Each row is followed by its class.
[ 29 -31 -15  -3  14  -7 -20 -13 -73  23  17  42  -6 -46  -9 -18  -1  -2
  39   8 -13  88  24 -20  53  32  -7 -14 -17  -2  -2 -13 -17   2]
(108)
[-24   9  16 -27   9  27  20  -9 -48  28  50  22  -9 -18 -41  -2 -34  30
  21   0 -43  73  39  19   4  -2   3  -1   8 -10 -64 -29  18  17]
(178)
[ 31  -6  45  12  36 -19  -3 -29 -42  29  26 -33 -32  41 -16  32  16  18
   7 -21  -3 -39  37  16   5  44 -24   3   5   4 -24   9 -30  -5]
(18)
[  49  -40   44   -6    9   12   22 -102   -5   19   -4  -59   -3  -17
  -30    7   31   38  -29   41    3  -44   34   29   -1    4  -19   -8
  -85   32   32   -2   -9  -41]
(108)
[ 38  -8  66  13  -4 -36  22 -59  19  10  21 -60 -12  16 -53  15   2  89
 -18  14 -22 -67  21  38 -74   5 -34 -14   2   9  -9  17   9 -10]
(29)
[  3  17 -26 -31  11 -39  39  35 -47  26   0 -28 -22 -20 -12   9 -19  -3
  11 -19  54 -54  12 -15 -30  39 -25  -5  27  21 -26  31  14  10]
(104)
[ 11  29   1  34  17 -30  20 -44 -20  36  29  22 -12 -27 -19   3 -38 -39
  23 -53  43  33   7  55   3  27  17 -14  17  -5 -17   5  13  24]
(78)
[ 34  -9  25  10   2 -73  28  70 -17  -9   8   1 -20  -9  16   1 -24 -10
  37   8   0 -59   2 -39  28  19 -30  -9  40 -15   9   2 -11   6]
(108)
[ 59 -22 -18  -8   3  -5   7 -48 -42   6  40   9 -26 -33 -60   2 -19  39
  -8  47 -18   8  11  -1 -45  32  -7 -46 -64  51 -65   6  48 -15]
(5)
[  7  -8  13  -1  14 -49 -11  37   4  -9   3 -20 -24 -18   9  22  -4  19
  35   1  64 -34 -10  50 -20  -1 -18 -12  -3   2  42  33   4   9]
(78)
[ 21 -10   2   6  -5  24  22 -68 -26  15   3 -34  -6 -17 -31   4 -20  41
 -21  16 -33 -34  12  20 -22 -20   5  -6 -48  37 -37  -4  15 -11]
(50)
[ 36 -26  10   4   9 -12 -15   1  -2  30 -33 -11 -46  10  14  40 -15  15
 -10 -19  68 -48 -18   0 -27  21  17   4 -12  25  -2  32  -4  -2]
(29)
[ -4  13  -1  -2 -15 -65  12  86  18 -21  -2  37 -49   5   8   6 -40  24
  35  22  -1 -35  -2 -25  44 -30 -16   0  54  18   5 -10 -20  19]
(178)
[ -5 -19 -28   0 -17  30 -62 -17  35  23   2  -6  24  43  22 -17  -7 -46
  25  24  65 -34 -30  19  -5  52  -6  49 -42 -29  -1   1 -12 -19]
(104)
[ 20 -19  -8  51 -10 -24  -1   3  -3 -12 -62 -21  -8 -20  32  19   3  23
  13 -36 -10 -73 -20  -5  15  10  -4   0  -4  29  27  36  16   2]
(50)
[ 19 -14  22  24  44 -44  -3   3 -30   5  24  28   4  -4  14 -19  16 -32
  25 -31  24 -11  28  15  24  69 -35 -15  38 -18 -27  16  -9   2]
(18)
[ 31   5 -50  60 -10 -49 -20   1 -14  28 -25 -23 -28 -28   4  -6  22 -10
  32 -37 -40 -47 -28  11  37 -41   1 -26  13  11  12 -23  17   2]
(78)
[ 38   7 -82  50  15 -31 -31  -3 -37  24 -24 -13 -29 -14  16   5 -38  -3
  26 -51 -28 -20 -17   1   0   5  -8 -17  -4 -12 -41  15   5  11]
(14)
[-18  28  -5 -37  -4 -60  34  40 -26 -18  47   8 -14 -13 -22 -21   2 -60
  52   6  15  13   8   7  15  17 -14 -33  56  19   7 -28 -38  18]
(5)
[ 46  -9  13  11  25  -5  20 -28 -59  33  51  -3 -29  21 -15 -14   0  27
  23 -38 -12  -3  27   1 -12  31 -11 -18  -1   8 -50  14  22   1]
(18)
[ 20   3  -2  -2   2 -79   4  54   7 -34   0  -7  -9 -10   3  17 -24  38
  15  30  -2 -56  -1 -17   2  -9 -39 -21  27   3  13  13   0   1]
(104)
[ 29 -48  35  27  16 -68  -8   8 -60  20  21  26 -11 -48  15 -34  -9  34
  28 -29 -32  -1  38   6  43  41 -28 -16  43   3   6   4  40   3]
(104)
[   8  -14   -4   -7    1   -6   26 -111  -21   19   50  -36   -1   12
  -42   25  -12   16   28   10  -15  -40   25   39  -22    6  -31  -19
  -36   31  -14  -16  -21   -3]
(18)
[ 22 -18 -16   5  -9   4 -17 -61  -9  -1  -8 -61 -17  24   8  18   1  -2
  -1   0  33 -32  -5  -7 -70  56  18   7 -30  37  13  32 -15 -29]
(5)
[ -2   0   6   3   0  22  -4 -43  -1  18  -8 -79 -39  14  -5  38   2  18
   7 -15  52 -28  -6  62 -76   4  14   7   6  39  35  50 -35  14]
(5)
[ -2  47   2 -22  13 -30  27  96  14 -28  10  -5 -12  -6 -10 -33  10 -30
   3  30  28 -25  -3 -16  -5  -5 -12 -12  65  -1 -18  -7 -24  10]
(5)
[ 19  37 -17  25  20 -45 -10  -1 -28  -2   9  35 -34 -14 -47   9 -19  37
  40 -26  17  41  14  36   9  35 -20 -18  19 -15 -18  29 -18   9]
(50)
[ 32   3  41   7  19 -40  15 -15 -17   4  -2 -21 -21  -3 -16  -6  11  34
   0 -13 -29 -20  24  30   7   7 -10 -21  12   6 -21 -10  -5  -1]
(29)
[ 15  -8 -17 -11   5 -42   9 -63  -1 -21 -17 -46  -7 -19  -3  38  -7  45
 -54  15 -54 -27  10   6 -43 -33  -4 -20 -65  18   0  10  13 -22]
(14)
[ 10  15   4  -9  -1 -34  28  39  26 -31  14 -31  20  25  22  22 -15 -19
   6  12  -9 -79 -10 -18 -13 -24 -11 -27  23  -9 -10   2 -14  -3]
(78)
[ 30 -22  30   3  23 -22   6 -79 -23   3   3 -44 -15 -46 -10 -13 -24  51
 -35  25 -17  -4  30  52 -11 -17  -7   5 -86  35  10 -13  21  -9]
(14)
[  6 -22  -6  22  18 -36  -4  -3 -13  -9 -31 -31 -40   1  39  20 -47  12
  19 -11  22 -58  21  12  19  20  -2   9   2  42  29  16 -32   8]
(14)
[ 53   3  20  -7   1 -35  16 -28 -11  13 -11 -23  -6 -22 -42  49   2  76
 -35  -9  -6 -10  -6 -33 -58 -10 -17 -29 -15  14  -8  26  20  -5]
(29)
[ 16  -6  25 -29  30   4 -27 -29 -17  18  19  -6  33  12  10  23  28 -32
 -17   5  24  15  -2   3   9  14 -25  15 -40 -22 -10  -1 -46  -2]
(18)
[ 17 -43  -1  -9   6   6  13 -45 -19  -2  15 -41 -24   6 -19 -17   1  65
  -3  35 -47 -58  45  15  -9   0 -21 -21 -46  47 -15  -6  16 -25]
(14)
[ -6 -14 -29  11   8  10 -13 -15   8  21 -34 -53 -29  29  23  39   4  -6
  22 -37  37 -70  -4  43   0   1 -15   0  -4  28  35  39 -47  15]
(14)
[ 17 -45  24 -15   2  -4   6 -76 -16  10  33  -2 -18  -4   4   2 -19  12
 -20   4 -15  12  20  30   5 -15  18 -15 -72  29  18 -19  17 -16]
(14)
[ 29 -12  11  -1   2 -71   0  20  15 -35   1 -17  26  -2  51 -21 -14  18
  20   1 -30 -70   4   3   5  -7 -34 -12  14 -19  10  16 -13  -8]
(78)
[ 35 -23  -1 -33   9  -3 -39  30  -2  16   8  -4   0  25  21  -8  -2 -14
 -18  45   5 -36  -8 -10  29 -15 -33  14 -51   6 -19  -2 -46   3]
(14)
[ 18 -33 -43   7  -8  -2 -30 -34 -25  31   6 -11 -24  -6  -5  52 -49   9
  47  -7  50 -26 -17  13  -9  21  -3  -8 -33  23  18  10   3   0]
(104)
[-20  17  17  -4   6 -34  35  91  13 -21   2 -22 -29   0  -2 -39  34  -7
  12  48 -50 -53  16  21  35 -50 -15  -6  60 -24 -13 -27 -20   8]
(108)
[ 28  12 -73  63   3 -94 -20  12 -49  11 -40   6 -25 -69  -5   5 -11 -14
  47 -34 -53  -2 -16  -9  20  32 -21 -14  19 -36 -20   0  18   4]
(108)
[   5   -6  -25   45   -9  -40   -5    9  -12    0  -11  -28   -8  -27
   -1  -21   22  -20   33  -14 -104  -67    3   14   43  -16  -13  -32
   58    4  -18  -48   -3   -3]
(5)
[ 17  15  50   5   4 -37  18  58  -1  -5   6 -16 -16  -4   6 -12  14  21
 -19  12   5 -17   2 -24   6 -23  10   7  18  13  17  -2  22   6]
(78)
[  9  10  34 -38  -2  -7   2   4   8  45  15 -21  17   9   3 -29  23  13
 -13  16  28 -46  -4  10   0 -31 -52  57   3  -4   6   6 -50  26]
(18)
[ 14  19 -14  16  -8  15 -13  11  31  33 -16 -46 -10  40   8  18 -19  11
  13  -3  67 -72 -19  10 -15 -13 -20  28  37   9  21  37 -51  22]
(104)
[ 60 -27  25   5  16 -55  18 -76 -34   0  13 -17   1 -15  -1  26 -14  23
 -20  11 -21 -50  16 -13   1  19 -31 -13 -61  41 -16   3   3 -10]
(18)
[ 21 -30  27   8   2   3 -28 -25 -18  32 -30  -7  16  -9  39   8  21   6
 -10 -38 -33 -22   5   1  44  22   9  27 -38  -8   7   2  17 -12]
(78)
[ 20   3  30  -4  15 -36  18 -40 -63  36  19 -13 -24  14  -6  27  -5 -35
   5 -53  22  23  31 -19   6  70   3  -5   6  23 -14   9 -22  -6]
(178)
[ 35  15 -36   4 -12 -42  23 -52 -18  14 -13 -62   4 -30 -12  12 -23  14
   2  -5   8 -64 -10 -17 -38  -4 -12  -5 -45  34   2   1  16 -12]
(78)
[ 36   3  35 -34   7 -22   9 -41 -23  14   1 -49   1 -10 -37  28  19  72
 -40  11 -67 -50  21  22  -6 -47 -38  -9 -39  -6 -17  -2 -23 -24]
(50)
[  5  34 -25 -14  -7 -11  20  45  18 -30  26  18   5  16  13 -23 -26 -41
  23  12 -21  -4 -15 -10   5 -19   4 -23  48  -7 -36 -11 -33  18]
(5)
[ 10 -11 -39  45  10 -17 -20   4 -40   4 -17 -10 -16 -18   1   3  32  37
  29 -22 -74 -11   2 -29  29 -14  -9 -16  17   3 -12 -19  19  -3]
(18)
[ 73  -8   4  13   9 -31  41 -49 -32   7 -28 -50   5 -18   3  -9   4  29
  -9 -33 -27 -63  10 -37   3   5 -16 -42 -15  47 -14  -2   2 -16]
(29)
[ 39  -9 -12  42  26  -5 -26   1  -7  30 -46 -43 -43   7  38  23 -48 -25
  32 -31 114 -61 -27  31 -19  36  14  16   4  30   4  31 -41  19]
(29)
[ 33 -18 -51  62  -9 -35 -20 -19 -45  20   8 -14 -43   7  -1 -12 -14 -18
  67 -33 -41 -26  -6  -6  24  31  -2 -30   0  20 -32 -23  21 -14]
(178)
[  7  -9  18 -12  13  10  -1 -40 -22  59  43   7   0 -14 -23 -10   5   9
   6 -15  19   9   8  40  -6 -18 -24  17   2 -12 -13  -6 -11  19]
(18)
[  7  13 -17  71  -3 -49  -8 -32 -28  25  16  23 -51 -39 -53  10 -12 -16
  39  -3   1  73   3  17  22  10  18 -14  38   2  25 -25  -8  16]
(108)
[ -7  -1  11   9  19 -49  -9  40 -20 -20   2  -2 -32  12  21   8  -1 -15
  12 -15   4  12  16 -15  26  18   8  -7  23   2  29  -8 -17  -2]
(14)
[ 12 -48 -50  52  -7 -20 -23 -50 -50  40  14 -14 -14 -14   0   9 -17  -7
  54 -45 -30 -31   8  -2  11  29   0 -35  35  12   1 -16  22 -15]
(104)
[ 19  -2 -12  -9   1  13 -37  28  45   5 -11  31  12  13  28 -12 -26 -12
   3  11  35 -15 -22 -19  55 -26 -11  25 -31 -27  26 -24 -34  -7]
(14)
[ 15  27  31 -21  15  -7  39  34   8 -20  39  -6   2  47   5  10 -17  -7
  11  13   1 -39   3 -29  16 -16 -12  -2   6 -10 -23 -21 -25   5]
(18)
[ -1   0  14 -13   0 -48  35  56 -14 -52  -1  -9  24   4  27   3  -1 -11
  14  -2 -75 -70   9 -38  33  -4 -19 -32  28 -18 -24 -19  -4 -18]
(50)
[  8  -5  -1  53  -3 -28 -23 -48  47   9 -15 -44 -10   9  28 -20   1  12
  -1 -16  46 -50  -6  54 -46 -10   9  18  34  -3  48  34 -19 -11]
(78)
